arr =
array([[123, 119, 129, 143, 104, 148, 130, 139, 136, 136, 128, 130],
       [127, 124, 132, 130, 124, 121, 116, 118, 122, 132, 131, 129],
       [122, 138, 131, 142, 134, 125, 124, 139, 124, 123, 125, 116],
       [121, 129, 132, 135, 126, 133, 126, 127, 125, 129, 127, 123],
       [113, 128, 143, 134, 136, 140, 126, 131, 128, 119, 131, 126],
       [127, 126, 123, 123, 120, 132, 112, 121, 116, 130, 118, 122],
       [121, 122, 133, 131, 119, 139, 127, 118, 125, 134, 129, 127],
       [121, 122, 133, 130, 119, 139, 127, 117, 125, 134, 129, 128],
       [126, 122, 140, 138, 128, 110, 119, 115, 128, 134, 143, 136],
       [141, 124, 138, 130, 126, 127, 133, 119, 134, 128, 124, 133],
       [126, 122, 142, 139, 128, 108, 120, 115, 129, 135, 145, 138],
       [115, 129, 140, 133, 136, 138, 128, 131, 127, 121, 132, 125]])
arr[0][0] = 123
arr[7][4] = 119
arr[8][1] = 122
arr[5][1] = 126
arr[:, 1] = [119, 124, 138, 129, 128, 126, 122, 122, 122, 124, 122, 129]
arr[7] = [121, 122, 133, 130, 119, 139, 127, 117, 125, 134, 129, 128]
arr[:, 7] = [139, 118, 139, 127, 131, 121, 118, 117, 115, 119, 115, 131]
arr[1][2] = 132
arr[1][11] = 129
arr[10][9] = 135
arr[4][8] = 128
arr[0][7] = 139
arr[3][4] = 126
arr[9][4] = 126
arr[3][6] = 126
arr[11][3] = 133
arr[9][3] = 130
arr[:, 11] = [130, 129, 116, 123, 126, 122, 127, 128, 136, 133, 138, 125]
arr[8][5] = 110
arr[4][4] = 136
arr[:, 3] = [143, 130, 142, 135, 134, 123, 131, 130, 138, 130, 139, 133]
arr[0] = [123, 119, 129, 143, 104, 148, 130, 139, 136, 136, 128, 130]
arr[10] = [126, 122, 142, 139, 128, 108, 120, 115, 129, 135, 145, 138]
arr[4][7] = 131
arr[:, 4] = [104, 124, 134, 126, 136, 120, 119, 119, 128, 126, 128, 136]
arr[11][2] = 140
arr[2][3] = 142
arr[3][11] = 123
arr[1] = [127, 124, 132, 130, 124, 121, 116, 118, 122, 132, 131, 129]
arr[1][3] = 130
arr[10][1] = 122
arr[7][7] = 117
arr[4][1] = 128

W =
112,110,150,136,112,150,118,108,140,113,109,112,131,152,113,116
122,122,127,129,126,129,127,122,130,126,125,122,129,128,122,122
124,123,132,129,124,132,125,123,130,124,123,124,128,132,124,125
133,133,123,126,132,123,131,134,125,132,133,133,127,123,133,132
132,131,131,118,119,124,117,129,119,119,120,132,117,128,132,134
134,133,129,117,120,122,118,132,118,120,122,134,117,125,134,135
124,126,126,141,139,134,141,127,140,139,137,124,142,131,124,122
124,124,124,127,127,126,127,124,127,127,126,124,127,125,124,124
135,135,124,123,130,122,128,135,123,130,131,135,124,122,134,134
W[0,0] -> 112
W[1,8] -> 130
W[3,1] -> 133
W[:, 7] -> [108, 122, 123, 134, 129, 132, 127, 124, 135]
W[0] -> [112, 110, 150, 136, 112, 150, 118, 108, 140, 113, 109, 112, 131, 152, 113, 116]
W[2,14] -> 124
W[3,3] -> 126
W[4,10] -> 120
W[8,1] -> 135
W[4,7] -> 129
W[3,12] -> 127
W[7] -> [124, 124, 124, 127, 127, 126, 127, 124, 127, 127, 126, 124, 127, 125, 124, 124]
W[5,4] -> 120
W[8,15] -> 134
W[:, 12] -> [131, 129, 128, 127, 117, 117, 142, 127, 124]
W[4,1] -> 131
W[:, 15] -> [116, 122, 125, 132, 134, 135, 122, 124, 134]
W[3] -> [133, 133, 123, 126, 132, 123, 131, 134, 125, 132, 133, 133, 127, 123, 133, 132]
W[2,7] -> 123
W[8,9] -> 130
W[5,5] -> 122
W[1,5] -> 129
W[2,10] -> 123
W[1,0] -> 122
W[1,13] -> 128
W[6] -> [124, 126, 126, 141, 139, 134, 141, 127, 140, 139, 137, 124, 142, 131, 124, 122]
W[7,4] -> 127
W[5,12] -> 117
W[6,11] -> 124
W[6,10] -> 137
W[:, 4] -> [112, 126, 124, 132, 119, 120, 139, 127, 130]
W[:, 11] -> [112, 122, 124, 133, 132, 134, 124, 124, 135]
W[2,4] -> 124
W[4,14] -> 132
W[2,3] -> 129
W[4,9] -> 119
W[4,5] -> 124

a = [147 136 149 146 155]
a[0] => 147
a[2] => 149
